Here is a tiny trained network, its code and every weight. The questions are about switching its units off for an input and a class, where a switched-off unit gives its printed mean instead of its output.

import numpy as np


def w(rows, s, z=0):
    codes = np.array(rows[::2]) - 128.0
    scale = np.full(codes.shape[1], s)
    scale[-1] = z or s
    return codes * scale


def norm(h):
    return h / np.sqrt((h * h).mean(-1, keepdims=True) + 1e-5)


def f(y):
    return y / 2 * (1 + np.tanh(0.7978845608 * (y + 0.044715 * y**3)))


def log_softmax(a):
    a = a - a.max(-1, keepdims=True)
    return a - np.log(np.exp(a).sum(-1, keepdims=True))


def net(x, mask):
    res = np.array(x, float).reshape(1, 4) / 4 @ E
    u = 0
    for l in range(3):
        y = f(norm(res) @ A[l][:, :-1].T + A[l][:, -1])
        res = res + np.where(mask[u : u + 9], y, B[l][:, -1]) @ B[l][:, :-1]
        u += 9
    return log_softmax(norm(res)[-1] @ U[:, :-1].T + U[:, -1])


A, B = {}, {}
E = w([
[216,214,89,250,113,134,207,69,226,138,154],'x0',
[155,127,167,112,18,195,98,156,147,3,245],'x1',
[141,184,90,98,79,2,22,11,83,164,200],'x2',
[99,212,36,116,102,63,211,199,64,50,111],'x3',
],0.00098)
A[0] = w([
[69,229,55,134,130,61,196,180,86,55,111,86],'L0N1',
[131,35,124,159,156,225,226,219,169,97,32,80],'L0N2',
[247,226,104,229,106,128,202,80,204,153,157,130],'L0N3',
[135,68,124,157,129,202,188,184,165,77,71,2],'L0N4',
[157,138,81,107,73,32,54,39,108,151,145,116],'L0N5',
[70,49,170,34,137,104,65,193,16,161,108,75],'L0N6',
[161,115,158,104,29,204,110,126,147,14,250,106],'L0N7',
[154,74,234,159,178,164,61,44,193,191,130,145],'L0N8',
[150,159,87,100,80,19,47,38,107,162,158,144],'L0N9',
],0.0016,0.0013)
B[0] = w([
[169,45,89,82,107,217,126,140,99,205,163,181],'L0N1',
[68,228,196,100,205,139,130,157,89,157,216,191],'L0N2',
[12,62,99,66,159,152,83,121,155,53,103,247],'L0N3',
[113,210,183,121,172,111,131,89,98,161,190,113],'L0N4',
[95,171,178,142,189,171,150,168,113,130,152,194],'L0N5',
[70,122,70,138,150,169,126,87,234,48,122,175],'L0N6',
[158,125,175,133,114,51,109,211,156,168,4,202],'L0N7',
[142,101,23,90,93,164,184,192,60,148,148,193],'L0N8',
[81,171,185,135,200,182,158,186,120,133,157,224],'L0N9',
],0.0019,0.0013)
A[1] = w([
[202,185,95,225,116,137,193,68,201,135,144,55],'L1N1',
[112,130,108,146,203,67,160,68,100,216,23,99],'L1N2',
[165,52,228,154,139,171,62,57,174,196,136,55],'L1N3',
[202,182,105,223,115,137,180,85,191,142,138,56],'L1N4',
[113,187,72,132,101,49,186,173,73,57,87,74],'L1N5',
[88,74,182,66,132,104,68,165,40,128,94,108],'L1N6',
[138,175,103,109,85,4,31,19,87,148,190,71],'L1N7',
[118,124,137,79,122,157,128,161,167,115,161,206],'L1N8',
[138,122,132,135,128,79,107,70,99,130,125,8],'L1N9',
],0.0023,0.0016)
B[1] = w([
[50,68,130,22,153,132,80,106,116,64,109,163],'L1N1',
[201,99,167,148,38,48,102,205,186,109,74,249],'L1N2',
[148,118,21,56,96,148,233,178,42,140,162,164],'L1N3',
[62,94,128,42,148,127,94,120,105,85,112,142],'L1N4',
[167,45,110,78,127,194,138,103,102,205,168,186],'L1N5',
[115,131,88,123,150,125,165,64,185,94,117,212],'L1N6',
[89,158,223,132,216,232,252,225,122,116,118,215],'L1N7',
[136,163,120,147,150,95,138,61,124,161,125,241],'L1N8',
[116,93,155,79,107,183,176,197,169,69,120,54],'L1N9',
],0.0025,0.0011)
A[2] = w([
[171,195,111,249,104,79,43,39,137,161,180,194],'L2N1',
[108,163,30,104,104,93,184,172,26,105,119,74],'L2N2',
[6,43,101,64,175,140,75,63,137,48,99,12],'L2N3',
[97,165,207,187,220,216,200,183,141,124,117,53],'L2N4',
[173,49,64,78,119,194,180,139,60,201,163,62],'L2N5',
[172,143,186,135,29,139,97,134,132,46,180,54],'L2N6',
[117,146,64,171,141,141,153,139,141,129,113,168],'L2N7',
[166,146,180,141,46,153,105,141,128,41,181,64],'L2N8',
[143,131,138,132,94,147,130,128,146,83,144,94],'L2N9',
],0.0025,0.0012)
B[2] = w([
[130,114,177,216,61,147,44,126,83,72,123,124],'L2N1',
[174,70,163,136,124,215,109,93,185,171,175,162],'L2N2',
[88,132,65,132,162,131,138,6,213,42,115,217],'L2N3',
[93,216,201,56,162,105,141,123,56,126,211,253],'L2N4',
[198,121,39,112,27,171,148,142,93,119,194,194],'L2N5',
[147,90,113,154,169,44,146,168,161,226,12,149],'L2N6',
[141,89,177,83,87,122,69,103,123,111,168,164],'L2N7',
[139,103,113,139,178,62,154,142,148,213,41,154],'L2N8',
[100,103,93,118,182,97,122,112,109,176,82,121],'L2N9',
],0.0022,0.0016)
U = w([
[82,225,236,91,205,146,179,172,75,136,189,159],'0',
[171,84,137,172,122,27,119,193,168,189,2,176],'1',
[55,106,68,94,168,140,116,20,193,33,114,142],'2',
[207,77,43,97,41,203,154,140,89,162,203,127],'3',
[143,149,174,248,46,133,20,101,91,72,148,4],'4',
],0.006,0.0024)

Each question gives the input, the list of numbers given to net, and the class t.
The units are the neurons (one row each of A and B). Each row of codes is followed by its name. A weight is (code - 128) times the scale printed after its matrix; where a second scale follows, it is the last column's (A, B and U).
mask holds one flag per neuron, layer by layer. A switched-off neuron (its flag False) gives its mean, the last column of its row in B, instead of its output. The means were averaged over made-up inputs and are rounded, as every weight is.
A unit's drop is (log p(t) with every unit on - log p(t) with that unit switched off) / (log p(t) with every unit on - log p(t) with every unit switched off).
The circuit of an input: a set's keep is (log p(t) with only the set's units on - log p(t) with every unit switched off) / (log p(t) with every unit on - log p(t) with every unit switched off). Starting from the 12 units with the biggest drops (on a tie, the unit counted first), units are removed one at a time, each time the one whose removal leaves the highest keep (on an exact tie, the one counted first), for as long as the keep stays at least 0.8.
units of the circuit, in order: the units of the circuit, biggest drop first
most important unit: the unit with the biggest drop
top k neurons: the k neurons with the biggest drops, biggest first
top k neurons in layer l: the k neurons of layer l with the biggest drops, biggest first
input [5,-4,-8,-7], class 0: top neuron in layer 0 : [L0N2]
input [1,8,-7,-5], class 1: top 2 neurons in layer 2 : [L2N6, L2N8]
input [-1,1,3,-1], class 4: top 2 neurons : [L0N9, L0N5]
input [1,-5,1,-7], class 3: top 2 neurons : [L1N3, L0N7]
input [8,6,-2,0], class 2: units of the circuit, in order : [L1N1, L1N4]
input [-4,0,-3,5], class 3: top 2 neurons in layer 0 : [L0N3, L0N9]
input [2,-6,-7,-7], class 0: top 3 neurons : [L0N2, L1N5, L0N1]
input [7,-3,1,8], class 3: top 2 neurons in layer 2 : [L2N5, L2N2]
input [8,3,-8,-7], class 0: top 3 neurons : [L0N2, L2N4, L0N6]
input [6,6,-3,-5], class 1: top 2 neurons : [L0N7, L2N6]
input [0,-4,3,5], class 3: top 2 neurons : [L1N5, L0N7]
input [-7,5,6,-7], class 2: units of the circuit, in order : [L1N6, L2N3]
input [-8,5,-5,-2], class 2: top 2 neurons in layer 1 : [L1N7, L1N2]
input [8,8,7,0], class 1: top 2 neurons in layer 0 : [L0N7, L0N2]
input [0,-2,0,0], class 4: units of the circuit, in order : [L2N1, L1N7, L1N1]
input [3,3,2,-7], class 3: most important unit : L1N3
input [8,8,6,-1], class 1: top 2 neurons in layer 2 : [L2N6, L2N8]
input [-5,-7,7,-5], class 0: top 3 neurons in layer 2 : [L2N6, L2N8, L2N9]
input [3,8,-7,-6], class 1: top 2 neurons in layer 0 : [L0N9, L0N5]
input [2,2,7,-6], class 0: top 2 neurons : [L1N7, L0N1]
input [-4,-5,-6,-8], class 3: top neuron in layer 0 : [L0N9]
